Stage of each row:
[-181 104 -292 -119 216 -277 184 107 -25 112 -392 73 211 222 -21 -564 -215 -216 -198 131 -70 137 -235 64 53 -71 -228 -99 160 42 183 -21 81 -127 11 -99 22 157 56 -136 66]
25
[130 -5 185 569 20 -185 97 105 159 62 397 185 115 -362 -190 249 11 293 -66 234 151 -201 163 364 335 -426 312 -182 28 -75 -207 228 157 209 -74 114 114 -226 33 -81 40]
9
[170 161 100 461 271 -219 177 156 183 105 -104 324 380 46 -93 123 124 296 68 348 150 137 -186 127 140 -41 88 -202 83 -193 -214 127 24 170 -296 32 -9 -52 -220 -156 -63]
20
[-192 31 -115 -437 181 -55 -125 -325 -15 -160 -336 -132 -146 555 77 53 -2 -219 -69 -51 58 149 -160 -167 -18 391 -108 137 -16 -123 415 107 -95 -181 18 -83 119 36 -49 178 -6]
19
[111 77 -43 50 -101 -82 -200 -335 285 -179 -128 143 12 248 110 220 117 43 46 -11 80 212 -69 -22 -92 232 76 48 47 -260 39 109 52 -247 -279 -21 109 -150 -141 24 -110]
3
[-57 -274 275 216 23 387 146 -89 81 45 358 -243 252 128 -14 31 -45 265 89 194 141 -238 469 132 89 -168 435 -174 97 -77 -139 139 -107 340 235 -1 194 -54 98 265 155]
14
[181 -188 182 340 -385 312 -87 -159 375 -169 188 -257 228 -6 162 107 17 64 83 -3 212 -50 417 90 -294 -171 386 -192 240 -88 -431 119 -101 59 -83 18 124 -175 203 174 -3]
6
[44 152 -189 -110 11 72 11 -127 -69 -237 -134 -169 67 329 66 -319 -108 -240 20 -5 -52 53 -156 -46 -74 31 -341 16 23 -187 313 -16 94 -151 -152 -70 240 189 -1 26 0]
23
[-186 59 -145 -25 471 -430 150 -9 -70 223 75 246 -128 39 -246 46 -93 83 -243 193 -161 10 -205 330 545 -135 -60 132 -197 -51 568 141 314 -69 51 -70 57 -80 -116 -163 132]
10
[74 212 47 325 405 -437 404 169 97 239 -335 266 273 79 -141 -252 95 79 -88 367 139 92 -231 163 325 -130 231 -287 85 -231 -111 97 140 315 -185 -67 86 21 -102 -85 -128]
18
[32 231 -192 137 371 -248 12 -57 23 11 -214 489 254 218 -56 99 70 279 36 222 22 244 -396 -18 186 237 -206 25 27 -146 176 99 70 -108 -280 -27 -6 111 -401 -197 -11]
28
[72 216 -32 101 -74 -246 -59 -199 246 -155 -272 177 -69 93 -14 159 64 -127 -14 -2 52 266 -180 67 -140 128 -58 50 74 -97 97 106 29 -339 -175 -38 66 -151 -68 -99 -75]
4
[62 213 23 71 362 -264 444 -93 -56 100 -320 -23 15 227 -81 -423 100 -130 -90 225 104 -12 -138 83 375 -76 297 -213 2 -355 180 74 213 373 -82 -185 327 153 -23 160 -153]
15
[139 -105 95 177 20 256 -301 -131 189 -207 267 -136 179 84 117 570 110 277 73 40 224 -54 150 -61 -98 98 71 29 49 -85 -153 249 -178 127 -217 46 -26 -58 -88 102 41]
21
[-84 124 -44 -6 458 -486 467 -60 36 289 -483 97 -5 182 -91 -416 84 -122 -257 235 115 78 -163 141 441 -63 458 -230 64 -213 125 109 194 335 5 -222 162 58 19 109 -130]
12
[-27 227 167 153 268 -314 234 -207 21 -7 -282 423 -52 248 -179 194 184 166 103 248 167 183 -249 49 298 265 223 -92 -13 -244 169 159 -3 -12 -23 11 213 -110 -281 48 -92]
13
[-155 28 160 -116 55 114 13 -362 -51 -204 10 -19 -226 291 -101 303 22 5 107 18 72 40 40 13 48 254 50 126 -49 -52 397 159 -136 -178 237 -15 240 -86 -86 195 107]
12
[-45 74 -103 -153 -46 115 -93 -317 95 -166 -18 -105 -66 295 41 -51 -83 -137 25 -63 -146 126 23 34 -142 126 -192 196 -26 -127 416 22 81 -332 7 -133 184 3 -41 22 76]
1
[79 -71 39 189 -198 454 -355 -115 15 -380 539 -112 155 4 30 457 -103 251 179 -21 57 -145 188 1 -178 -14 -313 127 26 34 54 166 -155 -174 -53 148 96 -5 -75 4 210]
25
[37 -24 -131 -47 90 192 52 -166 157 -56 -375 -122 356 399 234 -254 34 6 33 60 141 205 -14 -184 -237 224 102 -140 261 -102 -137 30 -161 82 -139 -173 25 214 -54 139 -27]
26
[17 279 -250 -200 340 -414 -143 -168 -78 -159 -226 114 -208 234 -32 151 69 -148 -181 10 32 95 -442 -47 289 191 -286 154 -150 -238 487 174 184 -104 -319 -51 109 71 -178 -53 -109]
21
[-220 -221 -199 -341 19 79 -115 -206 68 -9 102 -429 -152 192 77 -135 -229 -285 -277 -136 -136 -71 208 152 0 -137 -22 174 -24 75 425 82 118 -155 180 -158 69 -24 271 115 184]
7
[-205 254 -42 -96 606 -548 263 -4 -140 178 -258 210 -233 76 -293 68 10 -85 -247 205 -4 57 -326 186 489 22 -36 93 -142 -21 541 203 128 63 118 -124 69 10 -120 -82 44]
15
[241 47 373 490 -253 90 28 -241 219 -260 136 71 25 -86 -20 396 220 213 196 102 396 -80 218 48 7 -13 517 -248 154 -226 -387 244 -130 181 -100 114 283 -209 -13 228 -127]
10
[114 43 400 418 -235 234 -123 -134 2 -365 523 -20 -35 -142 -160 542 42 230 224 98 274 -303 278 93 56 -118 116 -72 8 -106 -118 265 -154 89 67 242 318 -189 -4 156 60]
16
[-257 28 -62 -83 408 -298 28 3 -102 132 75 267 -8 226 -222 131 -112 150 -110 227 -92 -3 -188 182 419 37 -174 114 -156 -54 474 134 130 -116 90 57 57 -94 -174 -118 147]
17
[44 153 -100 96 420 -318 375 118 82 233 -428 34 284 253 -17 -470 31 -89 -144 276 43 131 -224 91 212 -92 129 -223 86 -236 23 24 167 280 -199 -180 77 145 -32 -31 -109]
19
[-6 214 -58 121 109 -440 122 -79 153 9 -293 275 -84 43 -126 25 20 -115 -108 102 15 230 -262 188 112 2 -11 -8 31 -73 186 102 136 -247 -104 -41 66 -146 -53 -150 -46]
7
[51 -214 169 123 -76 299 -133 -234 150 -147 404 -381 -79 -77 55 399 30 96 -53 -49 180 -224 420 116 10 -151 349 25 25 -11 -20 261 -77 210 81 -47 124 -106 165 258 110]
9
[121 -60 110 451 -215 -160 -196 17 247 -95 452 94 29 -378 -92 379 -35 177 -113 67 165 -209 217 298 151 -385 204 -93 56 -21 -246 252 120 5 -134 180 69 -317 127 -83 29]
6
[101 -6 28 470 118 71 61 286 134 61 248 30 433 -230 -70 86 -103 260 -15 232 62 -63 93 211 -31 -336 -89 -123 154 127 -241 141 -52 147 -85 22 -105 29 0 -199 172]
24
[-200 11 -329 -406 328 -59 16 -217 7 37 -503 -121 106 454 150 -332 -65 -202 -199 -17 26 180 -146 -177 -44 270 -50 51 150 17 270 58 -58 -10 22 -251 -5 271 -18 109 32]
29
[54 187 21 144 -33 -264 42 -198 169 -128 -225 250 -74 129 -69 141 71 -51 31 67 70 229 -199 107 14 116 24 -11 39 -148 127 100 58 -287 -134 10 143 -169 -100 -58 -72]
7
[-144 37 140 186 269 -216 69 43 -138 40 422 94 -157 -216 -321 293 -90 158 -146 190 45 -303 84 309 508 -291 55 42 -145 22 304 267 120 151 205 89 167 -128 6 -27 167]
14
[-127 286 -228 10 296 -411 139 55 -64 34 -395 333 100 77 -139 -225 -101 -96 -143 149 2 180 -376 48 126 43 -284 -14 113 69 226 77 40 -173 -25 -55 16 136 -124 -213 40]
28
[-111 100 -215 -129 153 -334 -256 -237 27 -47 178 267 -187 113 -97 189 -71 64 -167 21 -147 3 -156 150 346 48 -198 249 -188 -189 523 145 311 -311 -133 15 123 -141 -170 -137 37]
1
[-131 161 -345 -124 435 -375 -107 -4 -109 36 -71 310 24 131 -98 63 -92 89 -203 116 -103 96 -393 68 339 78 -391 173 -97 -22 477 133 182 -179 -166 -35 -45 101 -239 -235 93]
26
[99 -29 59 242 -344 427 -315 -129 -22 -448 525 -112 138 -59 25 275 -134 164 184 -39 114 -230 231 -11 -172 -103 -254 20 93 1 -49 148 -129 -143 -31 192 221 10 11 51 155]
26
[-127 7 -106 -294 -19 153 -138 -388 130 -155 -127 -185 -107 377 98 11 -64 -175 -9 -112 -107 172 64 -40 -225 250 -118 235 13 -60 414 50 -33 -329 84 -182 113 3 -13 98 95]
1
[-85 145 -345 -98 655 -351 198 73 57 286 -516 219 274 271 16 -217 14 56 -221 214 -66 337 -413 15 163 157 -138 26 67 -1 260 66 79 51 -188 -276 -197 242 -237 -199 38]
26
[-67 -275 58 225 -65 293 15 154 232 81 113 -167 545 122 99 -134 -171 177 25 177 98 -26 308 80 -243 -179 116 -215 288 124 -384 54 -206 97 76 31 -87 -32 145 14 184]
22
[-111 65 122 -155 183 194 247 -297 -73 -101 -176 -209 -95 412 -52 -75 15 -128 97 64 15 76 34 -9 -4 196 67 49 -12 -118 416 63 -93 5 230 -173 276 103 -36 241 81]
14
[129 -12 -79 265 250 -59 198 212 166 170 -83 -157 417 3 62 -299 -26 38 -156 215 95 -28 36 121 63 -295 146 -238 164 -90 -236 85 82 382 -214 -137 -32 136 89 -35 -10]
22
[-214 10 100 -295 141 54 5 -431 -66 -172 -156 -74 -270 430 -41 228 52 -76 37 -12 107 62 1 -79 82 368 125 124 -44 -97 440 167 -148 -117 236 -69 237 -40 -75 280 51]
13
[88 265 116 82 481 -350 117 -188 60 -12 -312 165 -147 130 -98 432 311 86 -63 164 263 132 -266 -29 295 258 253 5 -61 -225 160 292 -37 266 -186 -127 74 -2 -243 96 -153]
16
[174 198 -128 28 270 -197 -98 -118 97 -138 -231 -20 6 107 89 227 174 -26 -118 26 190 108 -247 -92 71 141 -23 18 23 -180 69 214 13 141 -377 -121 3 112 -124 20 -130]
23
[-84 48 -151 -94 -109 -55 33 -157 46 -58 24 -159 -27 133 -1 -473 -214 -272 -140 -20 -136 -74 111 146 38 -208 -72 11 41 -139 280 -9 244 -165 58 -95 276 18 178 23 40]
1
[-71 -64 205 141 365 40 442 -54 179 266 -346 -60 278 277 -13 -134 116 130 10 282 172 152 124 68 37 73 527 -227 186 -56 -134 108 -168 369 162 -226 27 38 -26 183 32]
14

Levels:
[-275 -86 260 80 -161 -217 317 -230 -2 -41 152 -294 8 402 -232 -16 339 -329 34 -104 -56 -100 77 296 -406 16 -139 58 75 -156 -261 62 -199 -295 199 262 391 113 155 -10 -25]
28
[-57 52 119 -105 45 187 -356 276 195 -31 288 -80 -141 -164 72 -66 -405 -165 -270 -10 237 -354 118 -150 144 0 -21 -108 44 95 -11 59 0 84 -39 -335 -260 -345 112 44 93]
14
[-19 93 26 -29 -144 -85 -120 -64 -51 82 -3 -71 -32 231 44 -94 36 31 213 53 -105 159 -237 84 -5 164 53 62 69 41 -21 -158 -55 -62 108 213 184 60 25 -148 132]
1
[-2 -142 3 27 -271 19 120 -76 54 89 -14 -176 -34 121 153 55 -42 -67 249 -95 -134 65 17 -18 -157 183 -44 -77 57 96 1 -12 -19 42 46 129 35 189 -99 35 58]
7
[264 125 -466 -74 407 -190 -327 193 146 32 168 98 -155 58 20 -20 -300 230 -65 351 362 -183 -126 -156 222 105 245 164 101 -29 17 -122 231 20 -184 -118 56 -138 393 179 477]
15
[33 -30 293 -19 -17 185 -386 240 71 175 91 -177 -66 -196 149 80 -280 78 -216 114 174 -170 49 -222 179 45 -10 -221 -56 143 71 227 -38 228 -69 -280 -271 -258 -47 -131 31]
7
[-163 86 -93 223 91 5 98 -216 75 -29 65 77 84 89 154 -65 270 77 -95 -135 -283 220 -7 21 -13 394 -123 -171 -61 63 112 311 -205 -90 -285 -88 90 -16 46 -264 96]
30
[-125 34 -83 31 -60 -102 139 -160 73 -119 121 -7 -127 330 -128 -84 116 -175 85 -117 -8 41 -94 174 -199 162 -42 -25 120 -59 -23 -55 -41 -173 68 112 262 60 176 -16 135]
23
[-191 134 -17 -98 -89 17 -84 -139 -42 -127 193 51 -104 263 -25 -203 151 -13 107 -98 -79 109 -152 88 -52 153 40 94 144 -61 97 -170 -7 -161 96 56 185 104 -6 -7 87]
20
[127 70 -455 99 204 -87 68 47 201 -52 169 146 65 -5 69 -83 -199 62 24 29 -4 34 51 -24 -21 167 54 31 45 1 87 63 -97 -105 -251 -104 -32 32 264 187 386]
20
[-183 161 -62 -46 -153 241 -94 -104 -34 -145 120 188 -123 165 112 -249 73 41 7 -262 -175 214 -228 -38 13 298 -8 -154 96 46 326 -4 -84 7 0 -135 12 21 -151 -91 8]
20
[-137 46 1 -87 -201 80 -111 -113 -4 -67 115 -42 -162 200 134 -84 32 -12 207 -109 -91 72 -75 -5 2 220 62 48 126 53 76 -177 134 -11 75 83 90 140 -115 -49 80]
12
[149 -124 -11 -294 -94 170 -333 94 -106 254 -88 -114 -104 38 242 82 -87 362 17 139 35 11 -286 -411 70 196 173 18 61 102 245 -34 173 315 64 -147 -69 36 -261 216 -94]
7
[168 -55 28 65 -70 90 -116 174 -48 196 -20 -116 10 -33 140 50 -194 234 -34 115 110 -20 -36 -212 28 73 117 -150 -26 36 204 240 -80 234 -52 -110 -133 44 -91 64 148]
8
[66 129 -316 4 109 -22 -69 53 55 -67 134 147 -108 153 -6 -162 -116 79 -27 14 109 13 -170 -38 21 163 92 -32 101 -41 166 -12 -23 -21 -71 -87 72 -18 176 102 279]
19
[-162 138 -18 63 18 -51 -15 -181 21 -117 162 60 -46 227 -38 -109 186 16 65 -54 -90 168 -62 140 -41 190 19 29 65 -43 71 0 -57 -181 -45 49 182 71 97 -149 174]
23
[-65 -91 121 -127 -162 -239 -10 -89 71 109 92 -313 -9 226 -42 35 25 -217 292 105 -54 -65 -16 175 -169 13 -42 241 115 14 -355 -305 11 -219 211 332 253 83 145 29 83]
2
[-15 -25 -263 -102 -178 38 91 -8 85 -86 99 -2 -185 245 49 -130 -143 -175 142 -178 14 -83 -133 -26 -162 183 11 -21 183 22 49 -186 58 -1 113 51 113 85 39 233 111]
15
[-191 57 221 29 -273 18 -50 -120 40 25 93 -143 52 83 122 -88 43 -159 232 -120 -284 161 5 163 -44 153 -106 8 30 115 -103 -98 -165 -143 78 178 45 60 -67 -248 39]
2
[42 -4 -118 208 66 19 181 -3 14 60 -12 19 64 125 12 -27 57 94 -219 -62 -20 38 -86 -77 -154 217 -23 -250 -52 -29 197 430 -276 71 -155 -144 46 -40 88 20 102]
28
[86 21 -411 89 489 -545 43 -210 116 82 84 -54 -29 346 -109 84 329 154 -6 373 125 -27 -116 101 -13 251 37 227 56 -116 -271 -29 128 -270 -225 198 520 -7 538 -35 381]
31
[9 25 289 34 15 174 -386 261 84 105 159 -151 -93 -184 107 51 -315 42 -240 108 243 -224 117 -174 201 7 25 -209 -47 105 68 243 -23 197 -84 -289 -272 -262 11 -150 116]
9
[-43 20 -268 -136 -67 28 -25 -46 113 -79 176 26 -71 114 142 -118 -106 -53 176 -100 -99 -8 -29 -48 -53 195 51 144 150 41 31 -217 79 -79 -4 9 38 109 20 215 152]
15
[165 -6 -39 -84 23 106 -329 83 -100 227 -37 -39 9 -44 263 59 -71 473 33 211 -1 128 -158 -324 176 192 212 16 -10 77 280 97 83 243 -107 -136 -116 85 -192 44 110]
7
[-135 -33 109 -68 289 -550 -5 -219 -39 101 221 -335 47 403 -271 75 469 20 6 403 146 -185 28 219 -171 -55 56 471 86 -261 -446 -126 56 -408 91 320 574 84 395 57 169]
30
[-73 86 -72 -94 -188 277 -164 5 -66 -35 89 87 -68 49 255 -170 -70 168 62 -166 -153 128 -136 -196 59 249 110 -48 78 74 336 -7 2 139 -10 -140 -114 109 -270 61 28]
13
[-217 -89 398 -57 -229 -154 -40 -113 17 31 233 -403 -18 172 -47 68 97 -210 266 76 -2 -135 252 206 -151 -101 -2 257 96 -53 -320 -196 55 -227 210 288 168 194 11 -37 77]
9
[292 -30 -350 -152 440 -235 -211 151 100 143 57 -14 -109 153 -131 112 -142 253 -220 396 403 -216 -229 -208 13 60 214 143 76 -94 4 18 150 50 -95 -158 159 -179 410 326 269]
24
[298 -32 -252 196 99 -162 7 116 69 218 -54 -60 73 -3 116 85 -202 229 101 236 84 65 -27 -86 34 132 96 -84 -37 49 55 179 -89 92 -190 46 -10 78 176 17 384]
5
[77 94 -104 37 121 46 -222 249 146 -23 211 1 -130 -45 27 -75 -366 -35 -177 73 283 -246 40 -93 125 36 66 -110 46 23 50 94 -5 74 -98 -209 -132 -212 215 40 291]
14
[-68 -112 98 -50 -419 180 92 -58 -106 58 -27 -145 -81 197 149 -44 14 -2 202 -203 -138 79 -100 -95 -195 170 25 -111 90 44 188 8 -40 137 178 83 26 251 -307 106 -78]
9
[156 -143 -47 -5 -181 126 19 140 37 224 -73 -129 84 -71 209 29 -232 78 35 -26 -91 17 -68 -216 -94 141 -22 -168 -14 130 132 167 -187 195 -19 -89 -165 29 -124 169 15]
4
[203 -72 -242 -136 80 23 -176 189 102 117 80 -69 -77 -14 141 54 -314 144 -19 149 181 -191 -37 -269 33 95 165 67 77 45 81 -23 132 161 -61 -147 -96 -22 69 313 195]
12
[150 94 -322 358 96 -196 140 72 179 -60 130 27 -68 110 -6 -26 -254 -59 123 74 184 -41 148 149 9 113 66 -122 27 -13 -19 130 -45 -63 -203 111 60 73 358 -98 580]
12
[-105 12 177 -17 -169 -175 -17 -69 52 68 133 -246 90 140 -7 -38 7 -183 262 59 -141 15 54 215 -118 3 -35 207 61 11 -276 -193 -130 -241 139 287 155 88 107 -74 133]
1
[40 39 -212 -156 59 59 -135 10 11 -15 50 98 -175 215 -13 -94 -27 111 -93 -10 103 7 -316 -148 -30 213 84 -55 116 -12 208 -32 52 73 23 -151 104 -77 69 157 57]
22
[-4 -106 -260 161 46 -194 378 -141 40 59 -13 -68 19 312 -41 -43 239 -66 -86 -77 -58 -16 -123 29 -295 261 -147 -162 37 -71 -34 243 -219 -84 -70 74 320 52 192 106 76]
31
[20 140 26 94 359 -7 -324 157 192 -5 208 40 -71 -87 -55 24 -180 62 -379 171 269 -156 33 -62 191 87 21 -149 -53 27 40 278 -61 11 -249 -339 -103 -388 338 -176 250]
24
[-207 25 27 -93 -186 259 0 -212 -49 -54 24 77 -8 155 173 -103 225 97 -1 -286 -343 264 -194 -119 -114 362 -27 -100 43 75 307 97 -104 36 -15 -141 21 80 -270 -18 -176]
25
[-255 -8 393 128 -245 10 -25 -131 96 42 214 -264 207 -119 189 12 62 -141 252 -72 -341 133 366 183 -27 53 -144 74 -42 114 -184 36 -206 -218 -53 139 -99 151 -113 -274 83]
5
[180 -77 -61 257 -66 62 81 174 126 175 1 -97 148 -183 203 61 -305 69 6 16 -31 19 165 -113 -20 106 -36 -257 -94 124 109 361 -263 144 -213 -113 -250 23 15 -2 248]
6
[-307 -35 364 136 -552 381 88 -143 16 -37 59 -111 40 -48 318 -87 30 -172 187 -456 -450 251 152 21 -95 273 -210 -327 -21 217 192 185 -246 68 11 -31 -215 159 -441 -295 -150]
7
[283 106 -529 226 583 -488 4 -63 17 142 -25 86 -27 321 -112 64 212 416 -138 463 268 43 -253 -21 74 259 184 58 -10 -156 -1 211 48 -72 -319 77 436 -26 537 -43 515]
30
[-408 -106 346 -22 -347 26 281 -295 -58 -63 91 -249 -43 397 -91 -95 426 -341 -10 -334 -245 -7 -54 180 -403 171 -233 -93 88 -59 -107 72 -220 -177 250 151 319 80 -112 -58 -284]
29
